Each row has a class, written after it.
-18 -8 11 -60 -30 13 0 0 16 -11 -9 -40 20 7 -55 -14 -35 40 -43 27 -2 60
 28 16 54 56 -54 -36 -9 -9 -28 -19 -7 19 12 -8 10 2 -60 | P
7 23 38 -54 5 32 -5 -6 -2 3 51 -16 -25 -29 64 -20 -10 9 14 18 -74 80 19
 5 59 38 -89 46 49 78 41 -27 1 -38 -35 37 26 50 59 | N
14 9 -21 59 8 73 -11 -24 -30 56 -31 -19 -34 2 -16 25 -55 17 35 5 -69 97
 4 7 54 66 -35 6 23 -40 -45 -17 -31 -38 -27 -29 95 -6 22 | K
7 15 28 -69 -1 43 -1 -10 -18 27 47 -28 -33 -31 56 -14 2 6 11 28 -79 70 8
 12 66 41 -93 45 43 69 55 -10 -5 -23 -35 30 13 42 65 | A
-32 -16 -3 -37 -11 -1 15 14 18 -14 -24 -44 47 15 -38 -2 -21 64 -30 44 -9
 40 21 25 44 76 -41 -49 -17 2 -47 -37 -24 15 28 25 8 2 -49 | P
-42 -35 -4 -52 -27 31 0 20 29 16 -16 -62 22 24 -36 -8 -19 58 -23 21 -6
 45 19 57 58 75 -39 -66 -2 -29 -56 -25 -18 21 30 28 -3 -16 -54 | S
4 -11 -10 25 -7 73 -14 -12 -34 56 -17 -35 -49 9 22 26 -51 33 39 20 -55
 79 -10 28 73 83 -47 -15 19 -30 -27 -17 -50 -43 -29 -24 83 -23 19 | Z
5 -5 -7 27 -5 69 -18 -21 -35 55 -20 -30 -46 4 4 25 -52 27 36 20 -58 81
 -3 9 72 78 -52 -3 16 -20 -19 -13 -42 -41 -29 -29 92 -7 15 | Z
10 5 -9 18 -4 63 -16 -31 -44 47 -24 -27 -47 6 9 32 -56 21 44 18 -63 86
 -9 11 64 71 -43 -7 29 -30 -19 -25 -44 -41 -30 -28 94 -17 24 | P
-27 -27 -7 -27 -14 2 11 20 45 -2 -7 -47 55 4 -18 -2 -16 61 -31 35 7 44
 22 43 24 76 -55 -72 0 0 -51 -33 -18 21 44 29 -10 -2 -62 | Z
14 12 24 -71 -18 45 -1 -14 -20 19 44 -24 -45 -23 46 -26 15 -10 9 32 -64
 71 16 7 69 43 -107 47 38 62 58 5 -6 -31 -40 5 21 42 38 | H
44 33 14 49 -4 48 -13 -35 -33 38 -11 -3 -26 -4 22 6 -33 6 37 11 -57 87
 22 -1 36 60 -48 20 29 -17 -20 -24 -35 -41 -21 -21 98 7 14 | K
13 8 -5 29 -5 52 -9 -24 -34 42 -20 -20 -41 -1 27 11 -43 24 37 7 -63 93 9
 16 63 65 -54 7 32 -21 -13 -16 -45 -40 -34 -44 80 -9 7 | N
-7 10 32 -59 -3 41 -5 -9 7 18 51 -30 -35 -29 44 -10 -12 7 4 15 -72 86 13
 -17 77 30 -94 39 53 75 55 -22 13 -22 -29 22 19 45 64 | J
-25 -24 -4 -36 -16 14 6 10 18 -15 -14 -52 46 17 -57 -10 -24 53 -35 40 -8
 48 25 30 52 74 -35 -46 -15 -7 -62 -23 -11 29 23 26 9 0 -57 | X
-4 -8 18 -34 -11 13 -2 11 16 -17 -7 -26 36 14 -45 -17 -29 41 -47 24 -12
 54 50 -4 52 51 -22 -10 -34 -3 -54 -6 0 20 17 26 21 21 -51 | A
-23 -22 20 -35 -11 29 -5 9 21 -7 -9 -44 31 16 -39 1 -29 58 -37 26 -22 55
 38 14 68 70 -40 -28 -12 2 -44 -23 -8 15 16 38 24 20 -38 | J
5 -10 8 21 -20 61 -15 -38 -31 51 -10 -20 -48 5 26 24 -52 13 30 11 -63 87
 1 16 62 64 -46 -9 47 -28 -19 -21 -31 -29 -18 -20 92 2 7 | V
-31 -28 2 -46 -28 26 -4 -1 24 0 -11 -47 33 15 -57 -9 -38 49 -35 33 -7 59
 25 25 60 74 -43 -40 -13 -16 -55 -22 0 21 22 15 18 6 -57 | X
13 35 30 -72 -4 28 3 -16 -4 12 50 -16 -38 -32 46 -34 -4 -12 2 24 -73 80
 19 -15 66 21 -96 49 41 65 68 -9 4 -26 -35 -13 0 44 50 | P
-37 -16 -18 -45 -23 14 10 15 22 -6 -19 -52 42 21 -60 -8 -29 60 -41 41 3
 52 18 14 48 59 -35 -49 -10 -13 -54 -9 -10 21 24 10 8 2 -65 | L
-33 -15 -18 -30 -2 11 8 19 28 -12 -19 -52 56 11 -43 2 -17 68 -37 35 -4
 45 25 27 44 72 -34 -53 -12 0 -59 -23 -16 24 29 32 -3 -5 -46 | J
26 18 9 31 -22 71 -22 -33 -31 47 -11 -11 -43 3 18 16 -53 14 33 11 -57 90
 6 20 55 60 -45 -2 38 -28 -16 -13 -32 -36 -19 -25 98 -2 4 | V
9 5 -20 46 -5 75 -16 -22 -35 48 -27 -27 -40 13 0 22 -54 27 38 26 -70 84
 -6 1 66 70 -31 -7 25 -38 -33 -13 -32 -44 -28 -17 100 -5 16 | L
-38 -29 -9 -41 -26 8 18 18 37 -8 -15 -46 45 25 -29 -4 -17 66 -35 34 -7
 51 21 39 51 67 -38 -61 4 -11 -59 -27 -12 25 36 31 0 0 -66 | L
17 15 33 -60 8 24 11 -17 -21 16 42 -25 -18 -28 60 -21 7 4 13 39 -65 61
 23 3 42 40 -103 48 48 81 58 -7 -2 -32 -30 33 26 57 45 | W
19 -7 7 4 -27 55 -14 -47 -32 47 -11 -16 -53 1 33 26 -43 13 40 17 -73 93
 -1 19 68 72 -70 -6 41 -31 8 -44 -31 -37 -24 -24 93 3 12 | P
25 5 -4 30 -19 75 -20 -43 -33 48 -17 -24 -45 -1 6 17 -42 19 45 17 -68 97
 6 19 68 76 -59 -2 36 -37 -7 -22 -30 -31 -26 -31 93 -2 6 | X
-14 -21 13 -28 -11 22 -7 -4 17 -17 -12 -32 26 23 -63 -14 -33 28 -40 26
 -11 49 42 -4 58 54 -15 -19 -17 -14 -73 -6 0 25 16 23 21 20 -46 | X
21 16 -6 47 12 63 -13 -25 -38 47 -20 -17 -31 -5 -5 21 -64 20 31 12 -77
 88 13 -9 52 60 -35 19 14 -29 -42 -13 -26 -34 -23 -21 94 -4 14 | A
-30 -28 -8 -36 -11 1 10 10 33 -4 -28 -44 44 8 -4 7 -16 59 -25 27 -1 41
 13 49 27 76 -46 -78 6 -4 -38 -39 -27 23 31 29 -6 -13 -55 | P
14 -9 6 21 -13 54 -7 -41 -25 52 -4 -15 -39 -2 19 25 -33 15 32 5 -73 96 6
 20 61 71 -73 2 49 -23 -9 -39 -25 -31 -21 -24 74 10 14 | K
16 26 29 -79 -13 32 2 -22 -16 13 47 -25 -38 -31 40 -30 10 -14 10 39 -62
 71 19 -6 64 32 -98 43 45 67 74 1 5 -28 -41 1 9 57 52 | P
-35 -15 5 -39 -12 11 10 12 21 -4 -20 -48 33 13 -43 -12 -28 55 -38 33 -5
 50 36 27 45 69 -50 -40 -9 -5 -54 -29 -17 19 21 30 15 1 -63 | S
13 28 46 -63 14 29 2 -14 -15 2 50 -14 -29 -28 61 -26 -11 6 2 23 -65 76
 27 -11 56 35 -98 60 43 87 49 -15 0 -38 -40 30 26 48 58 | W
-27 -25 15 -49 -35 8 14 5 29 -5 -16 -30 34 4 -31 -5 -30 61 -54 22 -2 72
 31 35 50 65 -70 -31 -8 0 -30 -32 -9 26 16 9 13 8 -67 | A
-9 14 22 -69 -14 35 -1 -10 4 16 39 -26 -29 -27 40 -22 -13 8 -4 23 -70 93
 12 -2 71 32 -94 41 53 83 38 -15 11 -24 -33 24 15 44 60 | M
-46 -38 -8 -44 -29 23 10 18 35 1 -16 -58 40 17 -27 6 -17 79 -33 25 -4 54
 15 62 60 83 -49 -67 2 -18 -49 -35 -20 26 25 24 -8 -16 -48 | J
8 27 41 -58 7 29 -1 -3 -3 5 54 -17 -29 -34 63 -22 -6 11 9 31 -62 69 18
 -5 51 43 -93 47 48 92 45 -16 -1 -37 -35 30 26 48 59 | Z
9 9 32 -78 3 33 3 -14 -24 19 44 -32 -27 -22 62 -20 11 6 14 37 -58 60 13
 9 53 46 -99 44 46 82 64 -6 -10 -37 -35 35 27 50 61 | W
-20 -7 14 -38 -4 -4 12 0 23 -18 -9 -27 45 5 -45 -21 -36 40 -55 27 -3 60
 47 -1 34 50 -48 -21 -11 8 -51 -17 -2 15 26 13 16 14 -65 | W
23 9 -3 21 -39 77 -27 -33 -34 59 -26 -22 -51 -4 2 9 -41 15 35 8 -52 97 6
 22 68 67 -51 9 27 -38 -4 0 -31 -44 -34 -44 94 -8 10 | M
13 -5 2 11 -21 62 -15 -45 -38 44 -13 -28 -43 -4 15 22 -43 28 32 14 -75
 106 7 19 68 73 -70 1 47 -18 -7 -33 -26 -34 -30 -19 86 9 21 | M
5 15 19 -62 -17 46 -5 -4 -8 26 48 -27 -43 -23 50 -22 0 -4 3 25 -68 68 2
 12 66 34 -85 30 54 63 53 1 -4 -19 -28 9 5 32 53 | V
15 5 18 13 -14 56 -11 -43 -34 44 -11 -18 -43 2 18 17 -34 7 38 20 -57 79
 17 7 50 64 -69 7 44 -24 -10 -32 -31 -31 -21 -14 91 15 7 | S
13 35 48 -57 5 36 -10 -12 -8 4 53 -10 -29 -31 53 -21 -11 8 1 22 -64 68
 21 -11 50 28 -87 49 49 88 57 -11 5 -32 -30 29 25 58 51 | V
-23 -20 -4 -23 -6 21 -1 21 24 -2 -18 -37 47 18 -44 6 -34 55 -35 25 -25
 52 30 14 46 64 -24 -32 -22 -5 -69 -23 -8 27 29 41 18 6 -37 | A
14 33 44 -64 3 35 -8 -10 -17 2 53 -23 -29 -21 67 -24 2 10 17 32 -79 64
 16 -12 64 41 -90 49 59 86 49 -17 -3 -34 -41 38 27 53 56 | L
-14 -13 33 -30 -18 22 -1 -2 31 -20 -1 -23 30 22 -40 -13 -35 46 -40 25
 -39 67 52 -2 67 58 -42 -21 3 -3 -58 -30 11 17 21 41 29 44 -54 | L
-22 -18 1 -29 -19 12 7 21 19 -16 -18 -44 42 13 -44 -5 -14 67 -34 42 1 38
 32 29 47 76 -48 -42 -19 0 -50 -20 -26 20 22 31 12 7 -61 | Z
31 16 17 27 -26 56 -11 -43 -42 39 -21 -9 -44 -1 22 19 -47 15 40 26 -65
 88 9 20 58 73 -60 4 31 -31 -1 -31 -37 -41 -32 -25 107 2 2 | P
-32 -20 -8 -28 -12 5 6 8 50 1 -9 -38 50 8 -11 -5 -27 55 -43 16 -5 57 21
 40 30 61 -47 -75 10 2 -46 -34 -11 29 45 24 -15 -5 -64 | V
19 3 13 26 -10 64 -8 -26 -40 48 -21 -16 -45 -2 12 13 -52 22 24 8 -59 95
 11 5 68 56 -47 14 9 -28 -6 -11 -35 -35 -32 -47 90 -3 6 | A
32 5 12 30 -16 61 -15 -40 -45 40 -14 -7 -50 3 27 18 -42 8 34 14 -63 89 7
 15 52 71 -63 11 27 -22 -8 -24 -38 -47 -30 -25 114 -5 2 | H
18 26 38 -67 -2 30 -9 -16 -19 13 52 -17 -20 -25 56 -21 4 4 9 36 -75 52
 17 0 47 36 -92 51 54 84 53 -8 -3 -29 -25 37 27 63 43 | V
13 11 -10 25 -6 73 -16 -19 -34 52 -25 -34 -38 9 9 19 -46 24 46 14 -59 89
 2 23 59 73 -55 -6 27 -32 -27 -26 -45 -37 -27 -23 90 -18 10 | S
11 -1 8 9 -21 63 -22 -42 -35 42 -8 -25 -46 -8 27 22 -41 22 43 3 -73 94 5
 39 65 71 -77 -8 56 -24 -5 -37 -35 -31 -32 -14 85 1 8 | N
3 -9 9 6 -24 67 -16 -42 -36 53 -1 -28 -48 2 30 23 -45 22 35 15 -68 87 -3
 35 65 71 -67 -18 54 -27 -7 -29 -30 -27 -21 -22 80 0 8 | V
-10 -12 12 -25 -5 5 0 9 22 -29 -8 -29 40 14 -27 -8 -33 48 -36 18 -35 70
 41 14 51 60 -40 -25 -2 10 -65 -40 -13 19 20 38 26 19 -44 | N
-40 -27 -16 -47 -37 19 3 23 22 7 -16 -54 34 11 -59 -9 -23 58 -39 40 15
 44 12 39 45 76 -42 -51 -19 -24 -50 -8 -22 13 23 -4 14 -13 -62 | Z
3 21 26 -70 -13 43 -1 -13 -10 17 45 -27 -46 -20 53 -31 1 1 7 30 -80 79
 12 -6 78 36 -90 42 59 65 55 -2 1 -27 -42 11 19 48 52 | L
-41 -32 -20 -42 -12 16 4 20 39 10 -18 -59 56 11 -22 3 -24 63 -36 30 1 50
 13 53 35 78 -35 -80 -8 -10 -60 -33 -16 19 44 41 -10 -17 -44 | M
-35 -23 17 -49 -28 16 -3 0 33 -5 -5 -41 40 4 -36 1 -37 60 -44 22 -19 69
 29 26 56 71 -57 -40 5 2 -44 -38 0 21 26 28 21 11 -54 | J
5 4 -25 46 3 66 -15 -23 -31 54 -34 -27 -35 -1 3 22 -52 28 44 8 -71 92 1
 19 61 72 -44 -5 28 -35 -30 -17 -44 -43 -26 -30 93 -9 11 | N
16 18 -17 35 -2 74 -25 -22 -34 54 -20 -23 -35 -5 -22 19 -64 25 29 8 -78
 93 6 3 67 61 -46 19 16 -31 -29 -10 -21 -43 -28 -27 83 -11 12 | M
-32 -29 4 -31 -10 -10 17 7 46 -9 -15 -38 51 13 -2 -7 -17 54 -39 26 -6 44
 28 25 27 58 -33 -69 14 2 -54 -28 -9 29 46 38 -8 8 -73 | L
18 32 49 -63 3 31 -3 -9 -13 6 50 -17 -20 -35 61 -21 -7 13 3 28 -65 77 24
 -5 52 44 -95 55 36 87 53 -21 0 -32 -35 35 31 51 57 | A
3 8 37 -74 -3 35 3 -13 -18 26 53 -33 -31 -25 51 -20 -2 3 13 30 -59 60 12
 7 55 40 -101 43 51 69 56 -8 0 -34 -28 25 13 43 56 | W
-23 -39 11 -34 -33 30 -4 20 38 -1 -6 -29 7 24 -25 -5 -35 47 -36 10 -9 63
 27 25 64 55 -24 -38 -4 -22 -59 -10 -8 15 16 14 16 2 -43 | Z
12 7 4 25 -7 58 -15 -44 -32 44 -18 -21 -41 -1 4 31 -54 24 41 16 -69 89 4
 1 64 67 -65 -6 32 -23 -1 -41 -29 -37 -22 -18 88 8 17 | P
-32 -22 -15 -31 -4 5 10 12 36 -6 -18 -52 52 12 -11 -1 -15 68 -29 34 -14
 42 20 36 35 73 -45 -81 8 -1 -52 -35 -17 29 42 44 -14 -4 -68 | L
5 17 43 -66 12 38 -13 -22 -10 4 49 -23 -33 -30 57 -22 -11 6 15 20 -75 78
 14 -14 63 42 -86 48 54 86 43 -23 4 -29 -37 25 25 53 68 | X
6 22 39 -65 -5 35 -4 -12 -7 7 52 -21 -23 -21 59 -17 1 10 10 39 -66 61 11
 -2 58 46 -93 38 50 73 51 -24 4 -37 -29 44 29 56 52 | L
12 2 -11 21 -4 65 -11 -16 -39 53 -22 -30 -40 -1 28 23 -54 42 35 10 -68
 96 -8 23 65 72 -57 -3 18 -18 -12 -25 -42 -34 -30 -30 78 -25 16 | A
-28 -20 -7 -41 -13 5 13 22 18 -12 -12 -51 40 7 -39 -8 -9 62 -36 41 7 36
 24 31 41 70 -49 -47 -11 4 -43 -11 -28 22 21 15 -8 -1 -58 | Z
-32 -18 -1 -53 -27 13 2 0 22 -5 -22 -42 33 13 -52 -2 -33 51 -40 37 2 54
 21 26 50 71 -48 -50 -15 -12 -37 -28 -11 17 20 17 16 5 -55 | P
2 14 25 -57 1 38 2 -7 3 25 51 -23 -32 -25 51 -12 -2 3 9 17 -75 83 13 2
 65 37 -96 39 55 77 47 -25 8 -23 -30 35 15 45 66 | K
5 8 5 -69 -14 48 -5 -10 -4 28 42 -21 -49 -23 53 -17 7 -2 14 12 -67 79 2
 8 63 31 -105 37 49 55 60 -4 -4 -32 -33 -3 10 27 46 | H
-36 -24 -11 -34 -11 0 14 14 37 -2 -15 -46 58 5 -13 -6 -17 63 -43 35 7 40
 18 49 18 72 -42 -77 4 -2 -47 -27 -21 23 46 27 -9 -6 -70 | V
13 -15 8 20 -8 54 -5 -46 -42 44 -17 -25 -40 3 22 21 -41 12 31 16 -58 90
 11 13 58 70 -68 -2 37 -26 -11 -27 -35 -32 -25 -22 93 7 9 | W
-35 -18 -15 -33 -18 3 20 29 29 -8 -21 -46 48 8 -33 -11 -18 79 -43 22 0
 58 21 44 44 65 -41 -48 -20 -7 -44 -24 -21 27 22 5 -16 -21 -61 | A
-36 -42 6 -43 -23 19 8 12 22 -8 -17 -47 33 19 -41 -4 -27 58 -43 21 -9 63
 23 39 58 74 -55 -47 -4 -13 -51 -32 -18 18 21 18 12 0 -51 | W
8 0 -13 28 7 70 -15 -26 -42 48 -16 -30 -52 5 5 20 -52 19 40 9 -71 95 -1
 -9 66 63 -56 4 24 -17 -20 -16 -35 -45 -29 -36 94 -11 21 | H
13 16 24 -76 -10 46 -5 -6 -19 29 46 -31 -36 -25 55 -25 16 -1 10 26 -67
 73 9 17 65 47 -96 42 45 57 59 -3 -11 -29 -44 2 12 39 54 | K
26 33 41 -75 -4 26 -3 -19 -27 8 44 -20 -30 -26 59 -18 10 1 21 42 -69 57
 16 1 56 44 -96 52 48 89 70 -12 -8 -36 -41 35 29 56 57 | P
-12 -27 28 -32 -23 19 -1 3 29 -8 -8 -22 22 23 -13 0 -27 38 -28 26 -26 55
 36 25 57 69 -32 -37 -1 -13 -48 -36 -9 7 23 39 32 21 -36 | P
-29 -27 3 -38 -13 11 14 21 28 -10 -10 -44 48 14 -38 1 -17 63 -40 19 -17
 61 23 50 46 74 -51 -50 2 1 -58 -40 -14 29 22 28 -4 -1 -51 | K
-9 9 33 -62 -12 46 -5 -4 6 19 47 -37 -35 -25 51 -13 -9 10 8 20 -65 88 8
 -5 79 43 -91 33 56 78 50 -18 4 -23 -34 24 23 39 72 | J
